Below is a small trained network, with its code and all its weights. Each question gives an input and a target symbol and asks what happens when units are switched off, that is, made to give their printed mean instead of their output.

import numpy as np


def w(rows, s, z=0):
    codes = np.array(rows[::2]) - 128.0
    scale = np.full(codes.shape[1], s)
    scale[-1] = z or s
    return codes * scale


def norm(h):
    return h / np.sqrt((h * h).mean(-1, keepdims=True) + 1e-5)


def f(y):
    return np.maximum(y, 0)


def softmax(a):
    e = np.exp(a - a.max(-1, keepdims=True))
    return e / e.sum(-1, keepdims=True)


def log_softmax(a):
    a = a - a.max(-1, keepdims=True)
    return a - np.log(np.exp(a).sum(-1, keepdims=True))


def net(x, mask):
    ids = ['αγζθλμξπστφψω'.index(c) for c in x.split()]
    T = len(ids)
    res = E[ids] + P[:T]
    u = 0
    for l in range(2):
        r = norm(res)
        for j in range(2):
            rows = slice(4 * j, 4 * j + 4)
            q, k, v = (r @ M[l][rows].T for M in (Q, K, V))
            z = softmax(np.where(np.tri(T) > 0, q @ k.T / 4**0.5, -1e9)) @ v
            o = O[l][rows]
            res = res + np.where(mask[u + j], z, o[:, -1]) @ o[:, :-1]
        u += 2
        y = f(norm(res) @ A[l][:, :-1].T + A[l][:, -1])
        res = res + np.where(mask[u : u + 8], y, B[l][:, -1]) @ B[l][:, :-1]
        u += 8
    return log_softmax(norm(res)[-1] @ U[:, :-1].T + U[:, -1])


Q, K, V, O, A, B = {}, {}, {}, {}, {}, {}
E = w([
[122,149,64,119],'α',
[103,177,99,160],'γ',
[157,96,164,74],'ζ',
[197,124,138,131],'θ',
[126,248,232,154],'λ',
[223,161,160,102],'μ',
[150,252,178,160],'ξ',
[91,104,82,68],'π',
[145,143,93,100],'σ',
[164,77,158,120],'τ',
[175,75,137,5],'φ',
[181,116,124,66],'ψ',
[172,117,169,226],'ω',
],0.015)
P = w([
[138,194,180,149],'0',
[253,112,82,145],'1',
[99,120,146,137],'2',
[183,163,132,154],'3',
[185,94,38,117],'4',
[103,116,152,134],'5',
[57,170,191,145],'6',
],0.017)
Q[0] = w([
[103,63,60,60],'0.h1',
[158,194,87,157],'0.h1',
[192,153,175,82],'0.h1',
[69,205,161,71],'0.h1',
[129,31,76,134],'0.h2',
[129,193,51,151],'0.h2',
[10,100,151,150],'0.h2',
[81,94,147,208],'0.h2',
],0.014)
K[0] = w([
[93,232,159,73],'0.h1',
[145,125,169,140],'0.h1',
[151,43,148,99],'0.h1',
[104,108,16,78],'0.h1',
[72,158,217,154],'0.h2',
[105,207,89,142],'0.h2',
[82,54,97,187],'0.h2',
[122,88,139,254],'0.h2',
],0.014)
V[0] = w([
[93,159,88,50],'0.h1',
[112,110,70,158],'0.h1',
[36,110,138,206],'0.h1',
[119,121,107,5],'0.h1',
[31,79,105,72],'0.h2',
[231,173,31,171],'0.h2',
[174,176,101,24],'0.h2',
[81,212,105,28],'0.h2',
],0.012)
O[0] = w([
[209,226,167,171,110],'0.h1',
[82,192,1,209,88],'0.h1',
[119,166,227,193,25],'0.h1',
[225,138,49,142,118],'0.h1',
[211,124,181,208,1],'0.h2',
[7,104,63,121,236],'0.h2',
[149,172,25,86,226],'0.h2',
[166,198,15,224,169],'0.h2',
],0.0089,0.0093)
A[0] = w([
[101,43,230,199,52],'0.n1',
[105,9,45,195,154],'0.n2',
[96,169,139,250,59],'0.n3',
[94,174,147,185,1],'0.n4',
[202,135,90,241,155],'0.n5',
[60,135,240,132,129],'0.n6',
[113,182,51,168,105],'0.n7',
[174,182,226,172,136],'0.n8',
],0.011,0.0071)
B[0] = w([
[77,101,113,250,145],'0.n1',
[74,210,188,47,254],'0.n2',
[122,181,117,30,138],'0.n3',
[23,82,1,105,129],'0.n4',
[130,155,215,150,209],'0.n5',
[155,109,111,225,184],'0.n6',
[32,129,57,85,253],'0.n7',
[198,14,169,77,152],'0.n8',
],0.0099,0.0054)
Q[1] = w([
[74,112,100,91],'1.h1',
[140,141,167,93],'1.h1',
[199,189,153,178],'1.h1',
[139,135,210,159],'1.h1',
[133,255,112,116],'1.h2',
[70,103,160,112],'1.h2',
[160,200,136,164],'1.h2',
[81,155,218,158],'1.h2',
],0.014)
K[1] = w([
[55,160,172,96],'1.h1',
[185,170,148,82],'1.h1',
[159,147,52,174],'1.h1',
[192,122,58,97],'1.h1',
[141,209,74,192],'1.h2',
[56,71,133,151],'1.h2',
[246,124,108,109],'1.h2',
[27,34,85,159],'1.h2',
],0.013)
V[1] = w([
[83,148,189,219],'1.h1',
[67,129,85,132],'1.h1',
[115,216,34,134],'1.h1',
[172,34,8,144],'1.h1',
[50,86,159,167],'1.h2',
[143,128,184,113],'1.h2',
[90,145,76,164],'1.h2',
[96,77,62,248],'1.h2',
],0.013)
O[1] = w([
[70,204,103,97,34],'1.h1',
[109,111,215,157,255],'1.h1',
[85,115,76,211,249],'1.h1',
[32,77,131,181,83],'1.h1',
[134,224,171,183,80],'1.h2',
[249,154,173,151,67],'1.h2',
[36,159,82,121,192],'1.h2',
[30,209,177,68,57],'1.h2',
],0.011,0.0055)
A[1] = w([
[137,82,79,159,187],'1.n1',
[182,99,150,182,23],'1.n2',
[6,104,113,200,166],'1.n3',
[150,119,135,205,18],'1.n4',
[165,205,179,130,29],'1.n5',
[193,105,154,207,2],'1.n6',
[163,106,189,172,91],'1.n7',
[151,111,110,232,42],'1.n8',
],0.013,0.0078)
B[1] = w([
[100,144,210,155,205],'1.n1',
[174,124,175,46,131],'1.n2',
[210,231,114,30,246],'1.n3',
[91,84,232,9,129],'1.n4',
[138,48,67,70,133],'1.n5',
[163,165,237,30,131],'1.n6',
[122,72,125,162,135],'1.n7',
[192,174,180,126,141],'1.n8',
],0.011)
U = w([
[40,89,161,226,191],'α',
[97,179,136,136,68],'γ',
[210,80,112,120,83],'ζ',
[76,7,180,27,1],'θ',
[227,148,152,93,102],'λ',
[120,55,138,151,135],'μ',
[202,210,114,86,48],'ξ',
[191,181,74,235,162],'π',
[43,114,28,133,130],'σ',
[174,119,154,87,122],'τ',
[180,69,61,129,125],'φ',
[123,61,57,112,90],'ψ',
[110,205,203,93,153],'ω',
],0.013,0.007)

Each question gives the input, a string of symbols that net reads in full, and the target symbol t.
The units are the heads (4 rows each of Q, K, V and O) and the neurons (one row each of A and B). Each row of codes is followed by its name. A weight is (code - 128) times the scale printed after its matrix; where a second scale follows, it is the last column's (O, A, B and U).
mask holds one flag per unit, layer by layer, with each layer's heads first. A switched-off unit (its flag False) gives its mean, the last column of its rows in O or B, instead of its output. The means were averaged over made-up inputs and are rounded, as every weight is.
A unit's drop is (log p(t) with every unit on - log p(t) with that unit switched off) / (log p(t) with every unit on - log p(t) with every unit switched off).
The circuit of an input: a set's keep is (log p(t) with only the set's units on - log p(t) with every unit switched off) / (log p(t) with every unit on - log p(t) with every unit switched off). Starting from the 12 units with the biggest drops (on a tie, the unit counted first), units are removed one at a time, each time the one whose removal leaves the highest keep (on an exact tie, the one counted first), for as long as the keep stays at least 0.8.
circuit, biggest first: the units of the circuit, biggest drop first
k most important neurons: the k neurons with the biggest drops, biggest first
which heads matter: for each layer, one digit per head in row order, 1 if its drop is at least 0.15 and else 0, layers parted by /
drop when u is switched off: that unit's drop, to one decimal
input σ φ σ ξ σ ζ λ, target σ: circuit, biggest first : 0.h1, 1.h2
input θ ξ ω σ, target ω: circuit, biggest first : 0.h1, 1.h2
input θ θ π σ ω, target θ: most important neuron : 0.n7
input σ α σ μ, target σ: which heads matter : 00 / 00
input θ λ τ ξ θ, target θ: which heads matter : 10 / 10
input ξ θ σ λ θ, target ξ: which heads matter : 11 / 11
input θ ξ σ ξ, target σ: which heads matter : 00 / 01
input ω σ ω, target α: which heads matter : 01 / 00
input φ ω ω α, target ω: which heads matter : 10 / 11
input σ τ τ σ ψ ψ, target φ: which heads matter : 01 / 00
input σ π γ, target ω: which heads matter : 01 / 00
input ω σ ξ θ ω, target ω: which heads matter : 00 / 00
input μ σ γ ξ ω γ, target ω: circuit, biggest first : 0.h2, 1.h2
input σ λ σ ξ, target σ: 2 most important neurons : 0.n7, 0.n2
input θ σ φ σ ζ, target θ: which heads matter : 10 / 00
input σ σ σ ω, target ω: most important neuron : 1.n3
input θ μ ξ π τ, target θ: 2 most important neurons : 1.n3, 0.n2
input ω θ ω λ σ, target ω: which heads matter : 10 / 01
input λ σ θ ψ σ, target λ: which heads matter : 11 / 11
input ω σ ξ ψ γ σ, target π: which heads matter : 11 / 00
input σ γ σ θ, target σ: circuit, biggest first : 1.h1
input σ ψ σ θ σ θ, target θ: which heads matter : 00 / 00
input ω ξ α λ ω ω π, target ω: which heads matter : 01 / 00
input θ σ θ σ ζ, target θ: 2 most important neurons : 1.n3, 0.n7
input θ σ μ ω σ, target θ: 2 most important neurons : 1.n3, 0.n7
input ζ θ σ σ θ ψ, target φ: drop when 0.h2 is switched off : 0.6
input ω ξ σ θ θ ω, target α: drop when 0.h2 is switched off : 0.7
input θ σ φ μ ω π π, target ω: drop when 0.n2 is switched off : 0.1
input ω σ σ ω ζ, target ω: drop when 0.n6 is switched off : 0.1
